Below are the code and all the weights of a small trained network. Each question names an input and a class and asks about switching units off, where a switched-off unit gives its printed mean instead of its output.

import numpy as np


def w(rows, s, z=0):
    codes = np.array(rows[::2]) - 128.0
    scale = np.full(codes.shape[1], s)
    scale[-1] = z or s
    return codes * scale


def norm(h):
    return h / np.sqrt((h * h).mean(-1, keepdims=True) + 1e-5)


def f(y):
    return np.maximum(y, 0)


def log_softmax(a):
    a = a - a.max(-1, keepdims=True)
    return a - np.log(np.exp(a).sum(-1, keepdims=True))


def net(x, mask):
    res = np.array(x, float).reshape(1, 8) / 4 @ E
    u = 0
    for l in range(3):
        y = f(norm(res) @ A[l][:, :-1].T + A[l][:, -1])
        res = res + np.where(mask[u : u + 10], y, B[l][:, -1]) @ B[l][:, :-1]
        u += 10
    return log_softmax(norm(res)[-1] @ U[:, :-1].T + U[:, -1])


A, B = {}, {}
E = w([
[117,16,104,159,183,27,188,129],'x0',
[128,133,131,131,129,126,130,124],'x1',
[129,128,131,127,127,130,133,127],'x2',
[125,129,130,128,128,126,126,127],'x3',
[110,103,27,111,81,186,198,33],'x4',
[172,135,105,3,162,71,95,79],'x5',
[128,128,132,127,130,129,130,125],'x6',
[124,130,127,127,134,130,127,128],'x7',
],0.0036)
A[0] = w([
[140,130,74,175,111,174,178,139,90],'0.n0',
[101,162,117,107,157,131,129,128,88],'0.n1',
[108,137,253,209,134,101,75,242,182],'0.n2',
[123,24,123,162,157,46,172,119,155],'0.n3',
[193,178,164,60,194,49,93,194,118],'0.n4',
[134,115,134,151,140,87,132,151,41],'0.n5',
[157,120,119,23,104,79,87,22,53],'0.n6',
[115,96,162,161,98,98,134,132,2],'0.n7',
[177,120,129,81,207,102,71,177,71],'0.n8',
[100,110,114,82,112,133,136,77,48],'0.n9',
],0.0037,0.0023)
B[0] = w([
[81,150,180,121,78,66,120,97,166],'0.n0',
[145,99,158,103,149,156,117,120,132],'0.n1',
[227,201,2,4,207,188,189,130,254],'0.n2',
[84,58,60,130,144,83,209,151,210],'0.n3',
[58,70,171,151,29,119,75,71,207],'0.n4',
[100,104,133,99,144,87,111,140,139],'0.n5',
[183,223,113,98,222,172,140,224,189],'0.n6',
[117,155,118,89,191,121,137,117,133],'0.n7',
[32,105,174,189,87,158,115,84,170],'0.n8',
[150,173,153,148,160,196,139,205,149],'0.n9',
],0.0033,0.0047)
A[1] = w([
[185,77,100,113,206,68,156,183,81],'1.n0',
[71,20,186,135,144,1,95,97,108],'1.n1',
[82,63,77,111,84,104,178,79,124],'1.n2',
[155,125,176,182,169,94,131,225,67],'1.n3',
[120,147,186,122,46,140,49,111,66],'1.n4',
[117,132,146,173,65,172,112,93,6],'1.n5',
[112,141,180,169,19,163,81,90,54],'1.n6',
[119,162,133,176,73,179,133,134,58],'1.n7',
[181,90,101,121,177,94,163,172,62],'1.n8',
[174,165,120,114,149,172,115,138,60],'1.n9',
],0.005,0.002)
B[1] = w([
[67,165,83,121,175,144,166,64,252],'1.n0',
[221,153,123,110,71,253,79,217,241],'1.n1',
[114,144,203,150,136,104,87,157,252],'1.n2',
[113,129,59,63,152,130,155,62,170],'1.n3',
[87,45,154,170,125,81,115,93,199],'1.n4',
[108,138,75,81,217,80,155,119,168],'1.n5',
[97,111,104,61,227,65,160,93,196],'1.n6',
[132,106,74,62,185,121,164,135,197],'1.n7',
[83,161,117,115,130,121,144,51,214],'1.n8',
[139,98,122,131,99,124,101,155,215],'1.n9',
],0.0051,0.0033)
A[2] = w([
[151,152,111,73,162,143,85,113,251],'2.n0',
[253,211,113,130,97,194,127,139,10],'2.n1',
[144,109,104,94,146,121,150,104,114],'2.n2',
[101,147,133,131,119,154,110,122,36],'2.n3',
[106,138,130,109,109,146,143,86,84],'2.n4',
[138,159,221,122,70,91,94,113,119],'2.n5',
[98,68,106,248,91,141,176,178,240],'2.n6',
[120,142,130,130,130,104,123,142,54],'2.n7',
[165,38,121,91,148,110,113,165,88],'2.n8',
[102,147,233,123,99,84,68,64,98],'2.n9',
],0.0057,0.0013)
B[2] = w([
[165,94,179,213,82,95,111,154,255],'2.n0',
[221,70,111,74,76,193,3,235,205],'2.n1',
[95,205,128,158,148,147,136,168,185],'2.n2',
[139,121,121,141,151,126,164,125,135],'2.n3',
[150,116,117,161,159,107,149,168,156],'2.n4',
[77,92,110,187,151,111,210,101,156],'2.n5',
[154,134,216,119,87,84,55,77,176],'2.n6',
[116,145,110,147,123,163,158,136,128],'2.n7',
[182,224,127,121,70,200,82,129,152],'2.n8',
[67,54,170,201,74,68,235,56,164],'2.n9',
],0.0044,0.0057)
U = w([
[216,140,129,81,105,197,37,223,237],'0',
[46,178,55,99,237,121,226,91,130],'1',
[92,46,254,190,67,49,112,63,3],'2',
],0.0074,0.00043)

Each question gives the input, the list of numbers given to net, and the class t.
The units are the neurons (one row each of A and B). Each row of codes is followed by its name. A weight is (code - 128) times the scale printed after its matrix; where a second scale follows, it is the last column's (A, B and U).
mask holds one flag per neuron, layer by layer. A switched-off neuron (its flag False) gives its mean, the last column of its row in B, instead of its output. The means were averaged over made-up inputs and are rounded, as every weight is.
A unit's drop is (log p(t) with every unit on - log p(t) with that unit switched off) / (log p(t) with every unit on - log p(t) with every unit switched off).
The circuit of an input: a set's keep is (log p(t) with only the set's units on - log p(t) with every unit switched off) / (log p(t) with every unit on - log p(t) with every unit switched off). Starting from the 12 units with the biggest drops (on a tie, the unit counted first), units are removed one at a time, each time the one whose removal leaves the highest keep (on an exact tie, the one counted first), for as long as the keep stays at least 0.8.
circuit, biggest first: the units of the circuit, biggest drop first
most important unit: the unit with the biggest drop
top k neurons: the k neurons with the biggest drops, biggest first
drop when u is switched off: that unit's drop, to one decimal
input [7,-2,-4,5,-1,6,1,7], class 0: circuit, biggest first : 1.n1
input [-7,3,8,0,-2,1,4,-8], class 2: circuit, biggest first : 1.n4; 1.n1; 2.n9
input [5,-8,7,8,-8,-1,8,-7], class 1: circuit, biggest first : 0.n2; 1.n0
input [6,4,-7,-8,-7,2,4,-6], class 0: top 3 neurons : 1.n1; 0.n4; 0.n8
input [-4,3,-5,4,-5,1,2,-6], class 2: top 3 neurons : 0.n4; 1.n1; 1.n4
input [0,-2,4,-4,6,8,4,5], class 0: top 2 neurons : 0.n3; 1.n6
input [-8,-3,7,8,2,-1,8,-4], class 1: top 2 neurons : 0.n2; 1.n6
input [-6,0,-8,-5,-1,8,8,6], class 2: top 2 neurons : 0.n2; 0.n4
input [0,2,-8,-1,4,7,0,7], class 0: top 2 neurons : 0.n3; 1.n6
input [8,-5,3,5,-5,5,-4,5], class 0: top 2 neurons : 1.n1; 0.n4
input [5,0,-5,3,4,-2,6,6], class 2: top 2 neurons : 0.n2; 2.n6
input [4,2,8,-6,-1,5,-1,-1], class 0: top 2 neurons : 1.n1; 0.n2
input [5,8,-2,4,-5,3,1,-1], class 0: top 2 neurons : 1.n1; 0.n4
input [4,1,-3,-7,8,-6,1,1], class 2: most important unit : 2.n6
input [1,7,-3,5,-6,-3,-2,-6], class 1: top 3 neurons : 0.n2; 1.n1; 1.n0
input [0,-7,-8,-1,-4,8,-5,6], class 2: drop when 2.n9 is switched off : 0.5
input [-5,3,-4,6,-6,5,-4,-4], class 2: drop when 0.n4 is switched off : 0.1
input [-7,4,1,-6,-2,6,7,6], class 2: drop when 0.n2 is switched off : 0.2
